duk: [ -74 -119  -74   35   61   42  -36  -82  -79  -27   32   45   52   18
   26   38   55   17  -31  -73  -72   56   -6]
Kisa: [-74 -87  44  35 -77 -55  23  60  25  37  32 -52 -81 -28  52  19 -17 -26
  49  90   2 -75 -73]
manud: [ -75 -109  -44   65   61  -31  -94  -82    4   58   48   21   25   40
  -91  -17  -64  -90   19   20   52   18  -90]
Bubi: [ -75 -109  -15   65   38  -55  -94  -54   25   58   32   21   52   40
   -1  -53  -88  -47   17   44   22   -5  -28]
muk: [ -74 -109 -103  -57   -8   42   81   60   25  -27  -64 -100  -81  -73
  -27   19   31   60   49   44   27   18   16]
gone duk: [  42   18  -82   56  -36   35  -72   17  -74   45  -31   -6   61  -27
  -73  -79   38  -74   26 -119   52   32]  [55]
gone Bubi: [  65   -1 -109   22   17   38  -53   25  -75  -15  -88   44  -94   -5
   58   52   40  -54  -28  -55   32  -47]  [21]
gone manud: [   4   40  -75   58   65 -109  -94  -44   61  -17  -90  -91  -31  -82
   19  -64   25   48   21   52   18  -90]  [20]
gone muk: [ -81  -64  -27   31  -27   16   19  -73   27   44 -103   60   -8   25
 -109   49   42  -57   18  -74   60   81]  [-100]
gone manud: [ -90   48    4   61  -44   65   21  -90   40  -64  -31 -109   18   19
  -75   58  -94  -82   52  -91   25  -17]  [20]
gone manud: [-109  -17  -75   40   21   25  -31   58   48   52  -64  -82   61    4
   18  -90   19  -90  -94   65   20  -44]  [-91]

Beni: [-16 -44 -85 -13   1  12  -1 -12]
muk: [-22 -60  44   4 -39 -34  52   3]
Bamap: [-22 -60  44  48 -39 -34  52 -22]
Dad: [ 63  56 -45  32 -21  56 -68  60]
momup: [-16 -12 -85 -13   1  12  -1 -13]
gone muk: [-39 -34 -60 -22  52   4   3]  [44]
gone muk: [ 44 -34 -39  52 -22 -60   4]  [3]
gone Beni: [  1  12 -16 -12 -85  -1 -44]  [-13]

repa: [ 62  42 -38 -18 -42  41 -29 -19 -25   5 -10  27   9  27 -26  40  52  -1
 -33  -6  22 -12 -16 -18 -14 -22  68  13 -41  -6 -13  28  22 -41  23 115
  34   6  34 -58   9  37   3  21  20  25  30 -43 -29  23]
momup: [-13   4 -13   3  26 -15 -21  56  54  46   2  -6 -63 -20 -47  25  44 -46
  -1 -36  39 -38  53 -56  45  42 -16  22  -7   3 -14  45 -19 -50 -48  -9
  27  -8 -20 -86 -19  36  77 -24   2 -47   4 -22  13  63]
muk: [-20  18   9   0 -15 -17  47 -25  50 -23  27  41  32   4  60 -10 -39  -4
   5 -10 -89  31 -58 -33 -22 -49  13   0  18 -19  36 -52 -12  18 -18 -13
 -28   8 -28  61  44  -8 -24 -18 -24   6  -3  57 -13  50]
Dad: [  5 -10   2 -55 -14 -32 -15  30  72  28 -40  33  51 -44  14   0  -4 -20
 -35 -10 -30 -55 -18 -13 -17   3 -20  52  30  29  40 -30 -14  23 -11  26
  -4 -31 -20 -41  -6  63 -12  -1 -55 -38  32   4 -49  29]
did: [ 23  18  11  27  54 -11 -19  91  59 -27  -9  33   0  26 -79  22  18 -16
  52 -21 -23 -15  29 -14 -19  25 -67   3  55 -40 -46   1 -52 -24 -12 -31
 -28 -17 -10 -61  -3 -41  73  37  17  -4   7   1 -32  38]
manud: [-22  -6  -7 -11  28 -38  43  15  51  21   4  46  56 -22 -20  -4 -26  -4
  37  -3 -66 -32  62 -18  47  11 -23   2  54  26  30 -35 -31   0   5  31
  67 -60 -11  16 -15  21  30 -16 -33  51  -8  11 -73 -67]
duk: [ 52  34  14 -45 -19 -20 -17 -16 -39  15 -12  33 -43  -2 -41   8 -42  -9
  27  64 -54   0  16  66  88  -6 -42 -14   5  69  24 -38 -32 -15  70   3
  49   7  49  44  30 -35 -14   3  20   0 -12 -12 -14 -26]
Beni: [  1  42  37  29 -14  25  49 -12  15   1  49   5  28  34  41  24 -12  17
  -9 -11 -49  39 -14  25   7 -48 -14 -44  49 -14  11 -11 -14 -46  -5 -41
 -43  -6   5  -4  60 -24  -4 -26  24 -48 -24  56 -20  73]
Kisa: [  4  28  38  66   5  67 -14  49 -35   1 -65  17 -17  39  38 -33  60  -8
  -7  16  63   0 -16 -18 -76  36  56   1 -31 -55  -6   9  31   2 -15 -33
  -6  21  25  22 -32 -58  -3 -36  38 -36  -1  21 -40  44]
Bamap: [-11   1  -7 -46 -78 -43  37  -2  39  14  34 -37   5 -40   8  30  -9  32
 -32 -47 -20  28  56  10  77 -55 -22  -8  15  77  34 -19   2  14  -8 -13
 -17 -50  -7  -9  21  71  10  -8  33 -58 -50 -37  58  -7]
zolu: [ 25  29  -9 -18 -49   7  32  20  51 -42   0  23  82  29  -5  -6  78  40
 -34 -26  16  18 -29  92 -27 -19  -6  40  56  54 -25  30  -4  35  13 -19
 -82 -40  -9  -7  47  48 -20 -32 -15 -23  34   3 -47 -10]
Bubi: [-11   1  -7 -46 -78 -43  37  -2  39  14  34 -37   5 -40   8  30  -9  32
 -32 -47 -20  28  56  10  77 -55 -22  -8  15  77  34 -19   2  14  -8 -13
 -17 -50  -7  -9  21   1  10  -8  33 -58 -50 -37  58  -7]
gone Kisa: [-15   5  38 -18   0 -65 -55  31  39   2 -14 -31 -35  22   9  -7  66   1
  60  38 -36 -40  17  16  -6   4  67  44  36 -16  -6  28   1 -36  63 -17
  56  21  38  -3  -1  49  21 -33  -8  25 -32 -76 -33]  [-58]
gone zolu: [ -9  -9 -10  18  40  47  29   0  78  -5  29  32   7  30 -40  16  48  23
 -18  25  82 -82  34 -32 -26  92 -20  13  -7   3 -23 -19  40  -4  -6 -42
 -34  -6  35 -29 -15 -47  51 -19  20  54 -25  56 -49]  [-27]
gone manud: [-22 -22  37  21  -4  56  28  51  62  43  30  46  15   2  -8   5  30 -16
 -11 -11  -4   4 -15 -20  26  -7  51 -33  67 -67 -23   0 -38  54  -3  11
  -6 -35  31 -26 -66  21 -60  47  11 -18 -31 -73 -32]  [16]
gone manud: [ 67 -33   4  56   5  11  -4 -22  28  -7  26  51  30  37 -15 -11  54 -67
 -26  43   2 -22 -18 -16  31   0 -31 -32 -11  -4 -35 -60 -66  21  -8  -6
  46  15 -73  51  21  -3  11 -20  16  30 -38 -23  62]  [47]
gone did: [ 59  29 -10  18  37  33   3 -21 -23  27 -17 -27  23  38  54 -46  91 -79
  11  73  25 -28 -11 -61 -14 -12 -16   1  55  -4 -40   1 -67  18   7  -3
 -32 -52 -19 -31 -41  26  17   0 -24 -19  52  22  -9]  [-15]
gone did: [ -9 -31 -32  -3  -4   7 -19 -14 -15  11 -10 -16  29  55 -12   3  59  54
  38  22  18 -11  37   1 -21 -19   0  91 -28 -27 -41  52 -46   1 -61 -79
 -40  26 -17 -23  17  25 -52  73 -67  18  33 -24  27]  [23]

muk: [ 15  58 -66  14   4  54  50  18 -80]
momup: [ 31 -50 -46 -44  16 -70  37 -24  15]
manud: [ 15  58 -66  14   4 -53  50  18 -80]
repa: [ -3  68   6  -1  11  23  18  23 -54]
Beni: [  0  49  55   8  20  85 -20  44 -46]
Kisa: [-15  61  20   2  19  42 -14  38 -55]
Bubi: [ 76   7 -34 -29  72  74 -39  50  19]
zolu: [ 25  22 -74  60 -26 -82 -14 -17 -86]
gone Kisa: [ 61 -15  42   2 -14  38  20 -55]  [19]
gone muk: [ 18  54  15  14   4  58 -66  50]  [-80]

Dad: [ 27  24  -2 -35   0   0  10 -35  16  26 -11 -24 -39  15 -44   9  11]
momup: [ 29  19  21 -17   5  34  -4 -28 -14  -3   2   2  -3   0  -2  24  -6]
muk: [ 27  24  -2 -35   0   0  10 -35   0  26 -11 -24 -39  15 -44   9  11]
repa: [-52  16 -32  15  16  29  -1 -46  37  42   8  26  16   1 -24 -29   9]
Bubi: [ 27  24  -2 -35   0   8   5 -35  16  26 -11 -24 -39  15 -44   9  11]
duk: [-13  13   9 -16 -18   5  28 -49  16  18  -1  30   9  -1 -65  -1   8]
Kisa: [ 11  18  11  90   3  -6 -11  15 -17 -25 -23  18  21  -6 -20  -9  -7]
Bamap: [-38  18  11  90   3 -39 -11  15 -17 -25 -23  18  21  -6 -20  -9  -7]
gone momup: [ 29  -3   0  -3  19  -2   5   2   2  34  -4  -6 -14 -17  24 -28]  [21]
gone Bubi: [ 26   8 -11 -35 -35   5  27  24   0  15   9  -2 -39  11 -24 -44]  [16]
gone Bamap: [-38  18 -11 -23 -17  11  21  -6 -25  -7   3  18  -9  90  15 -20]  [-39]

Bubi: [ 13 -54 -59 -25  57 -15 -58  47 -45]
did: [ -13  -46 -103  -16  117   12 -107  109 -100]
muk: [ 48 -36 -45 -59  40 -50 -51  39 -32]
Kisa: [ -5 -51 -92 -19  99   2 -93  90 -84]
Beni: [ 42 -38 -60 -57  59 -31 -67  59 -66]
duk: [-10 -38 -83 -15  94   8 -87  89 -81]
gone Kisa: [-84  99 -19  90 -92 -93 -51   2]  [-5]
gone Beni: [-66  59 -60  59  42 -57 -38 -31]  [-67]
gone Kisa: [-92  99 -19 -93 -51 -84  90   2]  [-5]
gone muk: [ 48 -45 -32 -50  39 -59  40 -36]  [-51]
gone muk: [-50  48  40 -59  39 -36 -51 -32]  [-45]
gone Kisa: [ 99  90 -19   2 -51 -93  -5 -92]  [-84]

manud: [-26  -2 -89 -55]
Dad: [-26  -2 -86 -55]
did: [10 11 94 43]
zolu: [-102  -18   94   43]
Bamap: [-26  -2 -86  -1]
Bubi: [ 13 -20  89  24]
gone did: [94 43 11]  [10]
gone Bamap: [ -1 -86 -26]  [-2]

duk: [  2 -18  33  32]
Beni: [ 51 -59 -70  86]
zolu: [ 101  -83 -107  113]
Bubi: [ 75 -71  74 100]
momup: [  97   50   23 -111]
Dad: [ 28  28  18 -54]
gone duk: [32 33  2]  [-18]
gone Bubi: [-71 100  74]  [75]
gone Dad: [28 18 28]  [-54]

duk: [ 18 -39  51 -37  45 -90   7 -20 -34  62   2 -31  25  16 -35  23  18  77
  -4  11  -7  16  28 -12 -31   0  47 -84  30  22 -10 -38  50  29   9  20
  34 -12 -39 -42 -70   5  32  -9 -23  22  -6 -49  38   0  18 -12  35 -16
  45  -6  22  43  43 -47   8 -34]
repa: [  2 -47  57 -40  37 -75  26 -13 -22  63 -15 -26  35   3 -17  26  13  79
 -13   1  -3  45  43  -8 -65  14  49 -65  48  19 -19 -27  55  38   9  34
  24  -5  -8 -22 -61  28  25 -10 -23   7  16 -40  51 -30  20  -4  43 -24
  55  -9  26  21  61 -50   0 -30]
momup: [ 27 -57  55 -20  37 -75  30  -2 -27  67 -24 -24  25   2 -39  18  22  60
 -11 -25  -1  17  29  39 -47  10  51 -78  42  -2  -1 -39  25  42   1  30
  48 -24 -27 -27 -64  15  29  -8 -19  16  10 -60  48   9  32 -10  40 -15
  38 -10  19  26  54 -39 -10 -17]
manud: [  2 -47  57 -40  37 -75  26 -13 -22  63 -15 -26  35   3 -17  26  13  79
 -13   1  -3  45  43  -8 -65  14  49 -65  48  19 -19 -27  55  38   9  34
  24  -5  -8 -22 -61  28  25 -10  -9  -8   2 -50  33   8   6 -23  32 -26
  32  -7  28  54  35 -47  -6 -21]
Beni: [ 20 -50  50 -47  54 -85  23 -22 -48  56 -36 -18  20  -7 -32  45  39  49
  14 -24  -2  31  58   9 -58  18  45 -81  40  27 -18 -50  27  53   6  23
  31   3 -16 -55 -73  30  25 -16 -32  11   5 -62  32   5  21 -21  33 -19
  25   5  20  58  58 -34 -13 -22]
did: [  2 -47  57 -40  37 -75  26 -13 -22  63 -15 -26  35   3 -17  26  13  79
 -13   1  -3  45  43  34 -65  14  49 -65  48  19 -19 -27  55  38   9  34
  24  -5  -8 -22 -61  28  25  35 -38  -8   2 -50  33   8   6 -23  43 -26
  32  -7  28  54  35 -47  -6 -21]
Bamap: [ 18 -39  51 -37  45 -90   7 -20 -34  62   2 -31  25  16 -35  23  18  69
  -4  11   6  16  28 -12 -31   0  47 -84  30  22 -10 -38  50  29   9  20
  34  -6 -39 -42 -70   5  32  -9 -23  26  -6 -49  38   0  18 -12  35 -16
  45  -6  22  43  43 -47   8 -34]
gone momup: [-24 -64  60 -10 -24 -27  25  29  17   2  38  22  42  51  54  32  30 -27
 -19  48  67  29 -15  -8 -47  37  -1  16   1  18  15 -75 -10 -27  30 -24
  42 -25  40  19  10 -10   9 -20  27 -57 -11  -1  25 -39  -2 -39  10  48
 -39  -2 -17 -60  55 -78  26]  [39]
gone Bamap: [ 18  47  -6 -37  -6 -42 -10  38  20   0  18  69  62 -16 -39 -31 -70 -34
  32 -34  29  34 -47  26  16  50 -31  18   7  43 -35   8  25  51 -12  28
 -39   0  43  45  30   9 -38  -6   2  23   6 -90  16 -23 -49   5  22  -9
 -20  22 -84  11  45  -4 -12]  [35]
gone momup: [-11 -25  10  -1  48  67  18 -10 -78  10 -24  25   9  29  19 -19 -57  -2
 -27  -2   1   2 -10 -10 -15 -24 -60  39  51 -39  30 -64 -24  -1 -20  42
 -39 -27 -47  40  42  16  60 -39  27  30 -17  29  54 -27  37  32 -75  -8
  55  26  15  25  17  48  22]  [38]
gone manud: [-47  49 -23  25 -10 -22  33 -21   2  26  19  32  -9  -8 -22 -13   2  28
 -40 -17  -8 -50  14  -8  -5 -27   1   6  55   9  54  28 -61  79  -6  35
 -13 -26  63  34  57 -65 -47 -15  24  26 -75  -7 -26   8  13  45  48  -3
 -65  43   3  32  37 -19  35]  [38]
gone Beni: [ 18 -32 -22  14 -62  56  23 -13  39   9 -85   5   6  30  54  40  21 -32
 -58 -16 -50  20  23 -55  25  58 -21   5  53  27 -19  -7  31  45 -36  50
 -18 -16  27   3  33 -34  31  25  58 -22  11 -73  20  32  58   5  45 -48
 -47 -81 -50 -18  -2  49  20]  [-24]
gone manud: [-65  -3  -9 -23 -40 -22   9 -47   2  -8 -10  35 -17  55   6  63  19 -13
 -65  28  48 -15  32  57  49  26  45 -13 -19 -26  -5  26  28 -61 -75  13
  14   3   8 -47  24 -22   2  -8  38 -26   1  79  -7  -6  -8  54 -21 -50
  37  35  34  43  25  32 -27]  [33]
gone momup: [-24 -75  29  27  -1  51  32  16   2 -39  48  39 -10  40  30  55 -78  37
  18 -25 -10 -11  30 -15  10   9 -19 -47  42  54 -20  -2 -27  -8 -39  48
  -2 -27  29 -24  22 -60  42  38 -57  15  10  17  25 -27 -17  25  67  -1
 -24  26 -39   1 -64 -10  19]  [60]

did: [-23 -14  49   5 -18  -2   8  -2   4 -14  28  -9  -3  -8   1  -4 -46  -4]
Kisa: [120 -20  11 -13  -8 -22   1  14   3   6   9   2  11  38  -5  16  19 -21]
manud: [-18   1 -19   7 -13  10 -14 -15   5  -1  -5 -29 -12   9  10  -8  23 -40]
gone Kisa: [120 -22  38   9   1 -21   6  11  -8   2  14  16  -5  11 -20  19 -13]  [3]
gone did: [ -8   5  -4 -23 -14 -14  -9   1  -2  -4   8  28  -2  49   4 -18 -46]  [-3]
gone manud: [-18 -14   5  10 -40  -5 -29   7   9 -13  -1 -15 -19  10 -12   1  23]  [-8]
gone manud: [ 23 -13  -1 -40 -29 -12   7 -15  -5  -8 -18   9  10   1 -14 -19  10]  [5]
gone Kisa: [  2  38  11 -20   9 -21  -5  -8   3 120 -13  19  16   6  14  11   1]  [-22]
gone manud: [-12  10   7 -18 -40   9  -5 -19  23  10 -29 -13  -1   1 -14  -8   5]  [-15]

muk: [-28  29 -87 -56 -82  30 -56]
Bamap: [-39  23 -37 -40 -40  30 -39]
manud: [ 41 -10  23  21  19  -6  21]
zolu: [-61  -1 -83 -30 -65  -5 -30]
did: [-15 -23  43  39  44 -29  37]
duk: [ 79 -22  89  59  72 -16  58]
Kisa: [  0 -42 -16  51 -10 -39  50]
gone manud: [ 19  23 -10  41  21  21]  [-6]
gone did: [ 39 -15  43  37 -23 -29]  [44]
gone manud: [ 21  21  23 -10  19  41]  [-6]

Bamap: [ 15 -67 -35 -86 -30  60 -86]
did: [ 36  -5 -30 -19   3   5  69]
muk: [ -47   44 -103   30   57   45    5]
duk: [-21  56  -7 -77 -36  75 -53]
gone did: [  5 -19  36 -30   3  69]  [-5]
gone muk: [  57   30    5 -103   44  -47]  [45]

muk: [  0   4 -13 -16 -68  96 -29   6 -80   1  30 -59 -63  43   5 -27   4  68
  20  98 -86]
did: [ 14  48  67 -52  -4  72  -9  72  -2  17  31  38 -20   3 -39  72  48  73
 -42  59 -19]
repa: [-34  10 -33  58  68 -80   5 -45  59 -77 -62  27  37 -59  55 -38 -43 -98
  65 -91  85]
Bamap: [ 17  14  35 -59 -87  85 -12  97 -68  76  66  25 -41  50 -50  56  68  96
 -74  98 -92]
Kisa: [ 37  87 104   7  59 -46  18   0  54  36 -44  77  50 -78 -47  91  72  23
 -69 -52 103]
gone repa: [-33 -98 -62  59 -80 -34  68 -43   5 -59  27 -91  55 -77  37 -38  85  10
  58 -45]  [65]
gone repa: [ 58 -59  65  68  10 -45  55 -43 -62  27 -80 -38  85 -91  37 -77 -34 -33
   5 -98]  [59]

